Below are the code and all the weights of a small trained network. Each question names an input and a class and asks about switching units off, where a switched-off unit gives its printed mean instead of its output.

import numpy as np


def w(rows, s, z=0):
    codes = np.array(rows[::2]) - 128.0
    scale = np.full(codes.shape[1], s)
    scale[-1] = z or s
    return codes * scale


def f(y):
    return y / 2 * (1 + np.tanh(0.7978845608 * (y + 0.044715 * y**3)))


def log_softmax(a):
    a = a - a.max(-1, keepdims=True)
    return a - np.log(np.exp(a).sum(-1, keepdims=True))


def net(x, mask):
    res = np.array(x, float).reshape(1, 6) / 4 @ E
    y = f(res @ A[0][:, :-1].T + A[0][:, -1])
    res = res + np.where(mask, y, B[0][:, -1]) @ B[0][:, :-1]
    return log_softmax(res[-1] @ U[:, :-1].T + U[:, -1])


A, B = {}, {}
E = w([
[145,240,213,186,125,78,139,145,87,107,203],'x0',
[43,146,121,80,31,131,177,222,65,211,68],'x1',
[65,82,14,168,138,152,88,59,42,162,169],'x2',
[73,236,196,83,35,217,171,44,107,38,132],'x3',
[103,94,92,108,14,125,118,168,43,2,90],'x4',
[137,150,108,179,149,144,98,174,144,108,96],'x5',
],0.0089)
A[0] = w([
[187,159,187,122,119,104,142,96,174,86,183,140],'N0',
[43,87,108,86,61,127,172,128,85,166,71,254],'N1',
[144,109,155,124,101,111,89,87,110,6,83,131],'N2',
[177,96,132,124,181,89,106,113,132,255,115,200],'N3',
[157,106,102,141,68,161,115,110,114,27,150,140],'N4',
[65,192,153,53,7,200,126,168,28,41,92,133],'N5',
[200,109,90,120,168,112,107,204,217,157,45,153],'N6',
[166,202,199,97,141,165,167,57,180,105,124,171],'N7',
],0.0075,0.0063)
B[0] = w([
[148,127,132,74,121,121,133,206,150,137,99,187],'N0',
[227,145,70,67,90,157,216,60,5,137,158,214],'N1',
[122,96,132,140,185,192,59,111,157,84,93,180],'N2',
[120,153,98,164,76,127,156,46,111,165,134,202],'N3',
[142,122,110,154,150,160,19,98,140,79,126,179],'N4',
[155,196,58,138,145,178,133,130,100,111,166,254],'N5',
[149,71,167,182,148,50,149,139,177,98,61,205],'N6',
[148,145,131,93,154,110,212,168,116,130,76,208],'N7',
],0.011,0.016)
U = w([
[108,160,214,144,141,116,110,157,114,131,226,40],'0',
[75,135,179,100,82,176,165,193,109,110,177,3],'1',
[145,147,231,127,115,50,241,189,111,125,94,228],'2',
[127,110,205,44,163,175,128,190,182,79,101,144],'3',
[145,158,1,110,119,176,174,83,33,141,184,209],'4',
[90,163,194,65,30,86,108,156,111,158,147,47],'5',
[87,102,71,146,149,113,137,132,160,193,126,51],'6',
[119,119,138,221,152,101,30,99,157,109,129,79],'7',
],0.0096,0.0038)

Each question gives the input, the list of numbers given to net, and the class t.
The units are the neurons (one row each of A and B). Each row of codes is followed by its name. A weight is (code - 128) times the scale printed after its matrix; where a second scale follows, it is the last column's (A, B and U).
mask holds one flag per neuron, in row order. A switched-off neuron (its flag False) gives its mean, the last column of its row in B, instead of its output. The means were averaged over made-up inputs and are rounded, as every weight is.
A unit's drop is (log p(t) with every unit on - log p(t) with that unit switched off) / (log p(t) with every unit on - log p(t) with every unit switched off).
The circuit of an input: a set's keep is (log p(t) with only the set's units on - log p(t) with every unit switched off) / (log p(t) with every unit on - log p(t) with every unit switched off). Starting from all 8 units, units are removed one at a time, each time the one whose removal leaves the highest keep (on an exact tie, the one counted first), for as long as the keep stays at least 0.8.
units of the circuit, in order: the units of the circuit, biggest drop first
most important unit: the unit with the biggest drop
top k neurons: the k neurons with the biggest drops, biggest first
drop of u: that unit's drop, to one decimal
input [-7,1,-5,-4,-8,6], class 2: top 3 neurons	[N6, N4, N2]
input [5,-4,-4,8,-4,2], class 2: units of the circuit, in order	[N7]
input [6,-3,1,-7,1,-4], class 7: top 2 neurons	[N1, N7]
input [-1,-8,4,2,-2,-2], class 3: units of the circuit, in order	[N1, N5, N0]
input [-4,1,3,-2,-7,4], class 6: top 3 neurons	[N1, N5, N4]
input [6,-3,3,8,-3,1], class 3: units of the circuit, in order	[N1, N0]
input [4,-8,7,7,3,-1], class 7: top 2 neurons	[N1, N4]
input [-5,4,-4,-7,-3,-5], class 2: top 2 neurons	[N6, N5]
input [0,2,-1,-6,0,5], class 2: top 2 neurons	[N4, N6]
input [5,-3,-2,-7,4,-6], class 2: top 2 neurons	[N4, N5]
input [0,-5,-3,-5,2,2], class 7: top 2 neurons	[N7, N1]
input [3,-8,8,8,-6,-1], class 3: top 2 neurons	[N1, N5]
input [-2,3,0,1,-8,4], class 6: top 3 neurons	[N1, N5, N3]
input [-5,-7,-5,4,-5,4], class 2: most important unit	N7
input [-4,-8,-2,-5,-7,6], class 7: top 3 neurons	[N1, N6, N3]
input [-1,3,3,-5,-4,2], class 6: top 2 neurons	[N5, N6]
input [2,-6,6,3,-1,1], class 7: top 2 neurons	[N1, N5]
input [4,4,-8,6,5,-3], class 4: drop of N3	0.0
input [-5,-4,-8,-7,8,-1], class 7: drop of N6	0.1
input [3,-6,-4,-7,-3,8], class 2: units of the circuit, in order	[N6]
input [2,-6,-3,-7,2,2], class 2: drop of N2	0.4
input [2,-5,5,-8,-1,2], class 7: drop of N1	0.5
